The rows lie along a hidden order. The number after each row says roughly how far along it the row is, from 0 to 15. A new part has a new order.
[-28 -17  -5   5  30 -20 -18   7 -52   4   1  13  23  -4   8 -46 -13  25
  -1 -16 -20  33 -20 -30   4  19  -9  -7 -17  -9   7  -3 -15  12 -10   0
   3 -18 -10  -7  -5 -36 -23  -9 -41  -8  58   3  -8  29  26 -73 -20   5
  10  34   2  -4  -6  10  17  11]
12
[ -2 -10   7  -3  20 -13  -7  10 -24  -4   3   9   4  -4  -1 -36 -17  18
  -6  -3 -28  26  -1 -23   9  14  -9  -2  -7  -3   0  -2  11  11 -13   4
   1  -1  -9  -3  -6 -32  -8   4  -9  -1  49   1  -8   3  10 -43  -9   4
   3  19   4   2   9   2  14   8]
15
[-14 -14   6   1  29 -21 -14   6 -30  -3   1  12  18  -6   5 -50 -15  26
  -3 -11 -18  27  -4 -31   7  17 -10  -5 -26  -2   1  -4  -5  30 -19   7
  -1  -7 -16  -6  -5 -39 -24  -2 -27 -15  53   5 -12  17  19 -67 -21   8
   2  29  -2  -5   1   6  11   7]
13
[-43 -23   3   3  18 -21 -18   8 -17  -7  -6  26  34 -17   3 -55  25  27
 -12  -1 -11   7 -27 -32  -1  28  -9  -4 -43  -8  -8 -17 -18  26 -20  14
  -7 -11 -31 -14 -15 -42 -50  -1 -25 -30 100  15 -30  19  10 -99 -36  14
  17   8  -7 -10  -6   7  16  -3]
9
[ -3 -12   3  -3  23 -16  -7  11 -25  -2   7   9   8  -2   0  16 -16  14
  -5  -6 -14  22  -5 -22   8  15  -7  -1  -9   0   0  -6  -1  12 -17   5
   2  -5  -4  -1  -5 -39  -7   0 -17  -3  33   0  -6  10  11 -42 -11   4
   3  29   6   1   8   4   7  10]
15
[-26 -15   8   4  21 -25 -15   7 -25  -9  -4  16  18 -11   4 -54 -11  24
  -7  -7  -8  25 -19 -30   6  15 -11  -5 -26   4  -3  -6  -9  23 -18   6
  -4 -12 -20  -8  -6 -20 -37  -1 -23 -15  73  10 -19  19  12 -81 -22  12
   4  16  -3  -4  -4   0   9   1]
12
[-65 -16 -15   9  27 -14 -15   7 -41   6  -7  28  44  -8   3 -30  30  18
 -16 -13 -22  -4 -26 -31 -10  24  -3  -3 -43 -23   6 -26 -47  18 -21  20
   7  -4 -23 -17 -17 -53 -22  -7 -35 -54  99  13 -20  26  30 -87 -52   8
  30  23   1 -12  -7  25  19   7]
7
[-84   2 -25  16  49  -4  -3   5 -60  10 -13  31  54  -3  -4 -18  43  24
 -30  -8 -19 -25 -28 -21 -12  29  -3  -7 -46 -23  15 -31 -41   1 -32  28
  25  17 -24 -24 -16 -52 -15  -6 -17 -76 109  19 -11  29  40 -68 -50   7
  41  25  -3 -17   0  34  22  10]
4
[-28 -11  -7   6  38 -16 -19   6 -57   7   7  13  21  -4   8 -53 -23  37
  -4 -19 -23  34 -18 -18   0  22  -8  -7 -26 -15  10  -5 -21  10 -12   9
   4 -21  -9  -7  -5 -47 -19 -10 -44 -17  61   5 -11  38  20 -54 -28   3
   9  37   2  -1  -5  19  10  12]
12
[-38 -13 -11   8  30 -17 -18   5 -62   9   4  18  37   3  10 -47 -15  20
  -3 -22 -27  32 -17 -32  -1  20  -8  -7 -24 -15  11  -2 -24   9  -9   8
   9 -23  -8 -11  -3 -51 -22 -13 -49 -13  50   4  -7  43  25 -71 -37   3
  15  42   2  -3  -6  24  14  13]
12
[ -87    8  -37   14   35   -3    5    3  -51   -2  -30   34   68  -16
  -16  -11   61   29  -32   10   -5  -50  -20  -26   18   41   -9   -8
  -63    9    7  -43  -32   -6  -50   30   34    1  -33  -30  -10  -27
  -32   15    7 -102  127   20  -34   27   30  -85  -13   20   27   22
  -27   -9   22   29   35    6]
0
[-36 -21   7   2  21 -24 -20   9 -22  -6  -3  19  27 -14   6 -52   3  25
 -11  -6 -13  19 -23 -29   3  21  -8  -6 -30  -2  -5   3 -15  23 -16  10
  -6 -14 -24  -7 -12 -38 -38  -1 -26 -31  96  10 -22  23  13 -85 -28  12
  12  23  -7  -7  -4   3  13   0]
10
[-30 -16  -3   5  33 -22 -19   8 -32   0   0  18  27  -9   7 -51  -9  26
  -7 -12 -16  23 -22 -35   2  20 -10  -6 -31 -11   3  -8 -18  20 -18   8
   2 -16 -16  -4  -9 -40 -28  -6 -34 -23  65   7 -17  25  18 -78 -27   9
  10  30  -2  -5  -5  11  11   4]
11
[-80   6 -27  16  43  -5  -5   7 -54   3 -20  30  51 -15  -9 -17  44  32
 -37  -2 -18 -40 -28 -28  -1  35  -1  -9 -41 -11  12 -37 -46  -4 -34  30
  26  22 -29 -27 -13 -42 -17   1   3 -86 114  22 -16  28  32 -97 -46  14
  38  17 -13 -15   9  27  30   7]
3
[-79 -12  -8   8  24 -12  -9   7 -35  -1  -9  29  47 -12  -2 -29  39  24
 -25  -6 -21 -16 -32 -33  -7  22  -4  -3 -46 -15   3 -31 -35  18 -31  20
   5   7 -28 -18 -18 -47 -22  -1 -19 -64  76  19 -28  20  28 -76 -47  10
  32  17  -3 -14  -6  19  16   3]
6

New part:
[-50 -37 -14 -11 -49 -34 -10 -11 -23 -38 -24 -10 -40  -7 -12 -15 -11  -9
 -28  -4  -8 -15  -2  -6  -8  -7  -3  -7 -20 -12  -4  -3  -8   1   0  -3
   0   7   1   8   5   6  21  15  27  32  15  19   9  50  71  31  62  28
  49  39  16  51  17  24  35  33  36  77  41  11  20  41  12   9  14   9
   5   3   4  12   5   2   5   1   2   6  -2  -3  -1  -1  -1  -4  -9  -4
 -15  -6 -11 -16 -13 -21 -16 -33 -21 -24 -14 -19 -12]
11
[ 48  34  12   7   7   8   4   4  14  12  10   6   7   0   2   2   0   0
   0  -3 -13  -4  -4 -11 -16  -6 -11  -4 -14 -24 -18 -21 -23 -17 -40 -20
  -9 -18  -8 -37 -21 -22 -63 -28 -40 -45 -17 -22  -8 -27 -58 -22 -52 -17
 -24 -20  -7 -18  -4  -6  -5  -7  -9 -20 -18  -3  -7 -19  -1  -3  -3  -2
   0   1   3  -4   3   3  12   6   3  62  12  36  18  21  17  48  25  25
  33  19  24  38  26  48  26  44  36  37  23  22  15]
15
[-10 -15  -3  -2  -8  -1  -1  -3   0   4   7   2   5   2   6  10   7   6
  22  10  26  33  10  25  45  25  18  21  48  49  26  30  46  28  70  40
  14  28  11  40  17  20  46  15  26  18   5   6   5  21  27   3  21   6
  -9   3   0 -11  -2  -7 -13  -9 -16 -20 -16  -6 -12 -32 -14 -13 -19 -17
 -10 -10 -18 -42 -14 -12 -35 -16  -7 -97 -16 -51 -21 -27 -25 -41 -20 -24
 -20  -9 -12 -20 -13 -25 -13 -13   0  -7  -7  -8   1]
0
[-45 -31 -13 -10 -37 -33 -12 -11 -20 -31 -28 -13 -36  -8 -15 -16 -13 -14
 -14  -6 -12  -8  -1  -7 -12  -4   0 -10 -14 -11  -2  -7  -9   0 -17  -4
  -1   6   3   7   6   7  11  16  10  25  12  19   8  35  81  31  56  27
  59  38  16  59  18  27  42  35  46  60  47  13  19  51  12  13  17   9
   6   7  12  16   1  -2   7   3   2 -31  -5 -10   0  -5   1 -17  -7  -7
  -7  -8  -8 -25 -11 -29 -17 -30 -32 -32 -10 -16 -15]
12
[-33 -26 -10  -4 -23 -15  -3  -5 -10 -11  -5  -2 -11  -2  -7  -9  -2  -1
 -15  -3  -3  -5   1  -1   0   0   2   8   7  18  11  14  24  15  41  28
  13  13  10  43  18  27  90  26  47  70  26  30  14  60  69  26  48  24
  35  21  10  22   9   5   7   9   8  12   7   0   9  10   1  -3  -2   0
  -1  -5  -3 -12  -5  -4 -16 -10  -4 -41 -12 -36 -13 -17 -23 -33 -25 -24
 -28 -13 -25 -26 -25 -38 -26 -42 -26 -29 -14 -17  -9]
4
[  80   36   14   14   58   35   11    7   13   35   19    9   26    7
    4   12    7   10   -7    2   -3  -17   -3    4   -8   -3  -13   -6
  -15  -17  -21   -6   -1   -1  -10  -14   -3   -3  -14  -32  -13  -20
  -43  -27  -21  -30  -20  -22   -6  -34 -102  -33  -37  -19  -60  -20
  -10  -46   -8  -21  -38  -19  -28  -36  -26   -6   -5  -14   -2   -5
  -16   -6   -5    0   -9  -28   -6    1   -5   -2   -1   -7   20   16
   -7    3    5   19   24    9   38   14   26   34   18   28   21   40
   42   40   16   21   18]
13
[ 64  44  16  13  52  37  13  12  23  35  23  10  28   6   8   5   7   6
   9   1   4   9   3  -2   3  -2  -2   4 -12  -9  -8  -8  -8  -5 -16 -13
  -5 -15  -8 -31 -17 -16 -54 -23 -25 -39 -12 -25 -10 -49 -71 -29 -62 -18
 -47 -29 -12 -31  -9 -18 -24 -17 -21 -56 -18  -7  -9 -21  -4  -9  -5  -4
  -2  -7  -3 -18  -4  -3  -9  -5  -1  24   2   8   1   6   2  24   6  10
  18  13  16  35  15  36  15  43  35  42  15  30  17]
11
[-35  -5  -1  -6 -20 -11   1   0  -2 -24 -18  -7 -17  -5   2 -15  -1  -8
  20   3  26  46  12  13  38  17  33  20  40  53  39  24  15  11  34  20
  10  16  17  47  21  22  51  32  16  16  14  13  -3 -14  71  15  -3   4
  32   7   2  32  -2  15  31   2  17   3  16   3  -7 -27 -15 -10   4 -12
  -5 -19  -4   7  -8 -17 -26 -13  -4 -63 -39 -63  -3 -15 -14 -68 -33  -8
 -40 -12 -23 -26 -12 -19 -13 -23 -31 -13  -3   0  -9]
1
[ 59  38  15  12  48  30  11  12  16  21   9   4  16   3   7   4   3   4
   4   3   7  -2   0   1  -5  -5  -2  -8 -15 -16  -8  -5 -15 -10 -29 -25
 -10 -19 -11 -36 -11 -24 -54 -18 -33 -49 -20 -23 -13 -63 -65 -22 -43 -21
 -41 -22 -10 -30 -12 -10 -12 -16 -15 -19  -9  -4  -4 -10  -7  -5 -10  -8
  -5  -5  -3  -3  -1   0  -1   1   0   0   4  15   4  10  16  27  23  24
  30  10  19  32  23  37  27  50  35  45  17  28  15]
13
[ 43  33  15   9  49  36  14  17  33  42  21  11  50   9  19  15  15   4
  51   7  27  36   9  12  12   7  15   0  12   9  13   1  -8  -6 -18 -12
  -5  -4  -1 -15  -3  -9 -37   0 -24 -40 -14 -16 -12 -74 -27 -15 -49 -21
 -31 -27 -14 -20 -18 -13 -11 -28 -19 -59 -23  -6 -18 -49 -20 -12  -8 -15
  -7 -11  -2  12  -6  -8  -9  -3   0 -40 -16 -25   0  -5   7 -15  -2   4
   1  -3   2  -5   7   8   8  18   8  21  16  22   9]
6
[ 34  22  12   8  45  28  11  14  26  40  24  13  62  11  24  24  19  14
  53  12  32  34   9  21  28  11  11   3  20   8  10   8   3   2   0   2
  -1  -2  -1  -6  -2  -9 -15  -2 -15 -17  -8  -8  -6 -45 -50 -16 -43 -23
 -35 -25 -12 -30 -16 -18 -21 -29 -34 -71 -41 -10 -22 -52 -20 -14 -23 -20
 -12 -11 -16 -18  -9  -7 -16  -4  -3 -37  -7 -14  -6 -10  -8 -14  -7  -6
  -2  -6   0  -3   5   3   9   6   2   9   5   9   3]
4
